Below are the code and all the weights of a small trained network. Each question names an input and a class and asks about switching units off, where a switched-off unit gives its printed mean instead of its output.

import numpy as np


def w(rows, s, z=0):
    codes = np.array(rows[::2]) - 128.0
    scale = np.full(codes.shape[1], s)
    scale[-1] = z or s
    return codes * scale


def f(y):
    return y / 2 * (1 + np.tanh(0.7978845608 * (y + 0.044715 * y**3)))


def log_softmax(a):
    a = a - a.max(-1, keepdims=True)
    return a - np.log(np.exp(a).sum(-1, keepdims=True))


def net(x, mask):
    res = np.array(x, float).reshape(1, 7) / 4 @ E
    y = f(res @ A[0][:, :-1].T + A[0][:, -1])
    res = res + np.where(mask, y, B[0][:, -1]) @ B[0][:, :-1]
    return log_softmax(res[-1] @ U[:, :-1].T + U[:, -1])


A, B = {}, {}
E = w([
[184,136,53,116,34,182,79,192,31,98,110,89],'x0',
[133,157,121,135,130,122,145,130,118,155,128,120],'x1',
[93,127,122,151,129,137,158,124,110,121,128,108],'x2',
[130,116,126,117,115,120,120,123,130,127,139,140],'x3',
[109,73,88,76,104,189,172,145,180,223,67,141],'x4',
[133,93,70,76,254,166,115,131,91,142,198,115],'x5',
[109,125,74,98,144,71,59,46,146,124,67,32],'x6',
],0.0078)
A[0] = w([
[142,114,163,152,125,178,184,198,108,119,196,218,131],'N1',
[138,187,173,186,143,57,76,119,78,39,209,120,94],'N2',
[57,128,210,139,213,84,209,54,238,159,153,215,58],'N3',
[153,118,161,139,134,151,166,207,125,104,157,200,82],'N4',
[150,153,65,108,46,214,112,183,58,84,124,128,2],'N5',
[144,169,190,201,1,89,135,131,166,124,48,141,81],'N6',
[132,73,76,107,92,195,149,147,149,212,90,133,29],'N7',
[85,147,166,147,127,171,163,192,95,123,169,197,115],'N8',
[97,72,98,109,127,156,154,160,173,182,30,174,37],'N9',
[150,102,82,103,226,185,118,141,102,139,218,124,90],'N10',
[95,121,47,72,161,67,69,40,128,91,39,37,241],'N11',
[160,124,179,132,133,182,182,185,87,136,166,225,170],'N12',
[169,183,162,185,156,73,74,126,65,43,197,120,187],'N13',
[120,115,60,53,227,152,116,123,80,133,182,120,117],'N14',
],0.0057,0.0009)
B[0] = w([
[170,65,140,191,130,48,73,40,144,181,105,77,205],'N1',
[91,75,36,56,221,155,211,206,213,182,70,192,205],'N2',
[196,231,62,70,172,101,51,209,78,16,246,37,255],'N3',
[168,90,160,173,145,86,107,103,166,172,110,105,178],'N4',
[176,185,97,102,143,127,36,242,59,58,254,27,205],'N5',
[42,207,209,95,38,188,147,70,81,65,92,181,226],'N6',
[88,110,78,76,175,147,196,192,194,150,129,154,178],'N7',
[183,89,155,189,146,94,91,118,145,167,95,99,180],'N8',
[88,122,73,110,177,153,186,199,155,147,145,190,175],'N9',
[66,193,252,88,17,185,140,29,55,58,93,219,193],'N10',
[190,80,156,220,125,20,84,42,137,203,89,68,223],'N11',
[174,75,144,209,114,62,100,59,150,198,71,78,203],'N12',
[57,58,45,64,173,139,205,166,204,165,59,170,205],'N13',
[72,173,232,132,31,163,168,52,76,93,125,203,193],'N14',
],0.0058,0.0082)
U = w([
[194,53,146,235,140,74,73,48,137,223,91,62,255],'0',
[179,214,72,93,159,132,56,223,96,27,254,35,25],'1',
[52,204,251,111,57,188,163,55,92,75,97,231,104],'2',
[84,61,13,75,193,155,230,207,184,190,89,199,116],'3',
],0.0095,0.0014)

Each question gives the input, the list of numbers given to net, and the class t.
The units are the neurons (one row each of A and B). Each row of codes is followed by its name. A weight is (code - 128) times the scale printed after its matrix; where a second scale follows, it is the last column's (A, B and U).
mask holds one flag per neuron, in row order. A switched-off neuron (its flag False) gives its mean, the last column of its row in B, instead of its output. The means were averaged over made-up inputs and are rounded, as every weight is.
A unit's drop is (log p(t) with every unit on - log p(t) with that unit switched off) / (log p(t) with every unit on - log p(t) with every unit switched off).
The circuit of an input: a set's keep is (log p(t) with only the set's units on - log p(t) with every unit switched off) / (log p(t) with every unit on - log p(t) with every unit switched off). Starting from the 12 units with the biggest drops (on a tie, the unit counted first), units are removed one at a time, each time the one whose removal leaves the highest keep (on an exact tie, the one counted first), for as long as the keep stays at least 0.8.
units of the circuit, in order: the units of the circuit, biggest drop first
k most important neurons: the k neurons with the biggest drops, biggest first
drop of u: that unit's drop, to one decimal
input [8,-8,-6,3,7,-4,-1], class 1: units of the circuit, in order -> [N5]
input [1,-4,-8,-4,-8,7,5], class 3: units of the circuit, in order -> [N2; N13]
input [-5,0,5,1,-7,3,1], class 3: 3 most important neurons -> [N2; N13; N5]
input [5,-3,-5,-6,-5,7,6], class 2: units of the circuit, in order -> [N14; N10]
input [4,5,-7,5,-7,-2,-2], class 3: units of the circuit, in order -> [N13; N2]
input [2,-6,1,4,-7,-3,-6], class 3: 2 most important neurons -> [N2; N13]
input [-6,7,-1,1,-4,4,5], class 1: 2 most important neurons -> [N3; N12]
input [-6,3,2,-4,-1,-7,4], class 2: 2 most important neurons -> [N6; N5]
input [0,-4,-1,8,-5,5,-4], class 2: 4 most important neurons -> [N10; N14; N11; N7]
input [1,-5,1,6,-7,-6,4], class 3: 4 most important neurons -> [N2; N13; N10; N14]
input [0,4,4,-3,-7,-7,-7], class 0: 2 most important neurons -> [N1; N12]
input [-2,5,7,8,-6,-7,-8], class 0: 3 most important neurons -> [N1; N12; N8]
input [0,-7,1,-7,-4,-5,-5], class 0: units of the circuit, in order -> [N10; N1]
input [-1,-4,-1,-8,2,7,-4], class 2: units of the circuit, in order -> [N10]
input [5,-5,-8,-4,5,5,-6], class 0: units of the circuit, in order -> [N12; N1]
input [-2,2,-4,-7,4,-1,2], class 3: 2 most important neurons -> [N5; N1]
input [6,2,-8,-1,-8,5,-3], class 3: 3 most important neurons -> [N13; N2; N3]
input [-6,6,8,-6,-6,8,5], class 2: 3 most important neurons -> [N14; N10; N5]
input [-7,-6,-4,4,-1,-7,3], class 1: drop of N3 -> 1.3
input [-4,-7,-8,-8,1,8,5], class 2: units of the circuit, in order -> [N14]
input [-4,-2,-4,-1,-2,7,6], class 2: drop of N12 -> 0.2
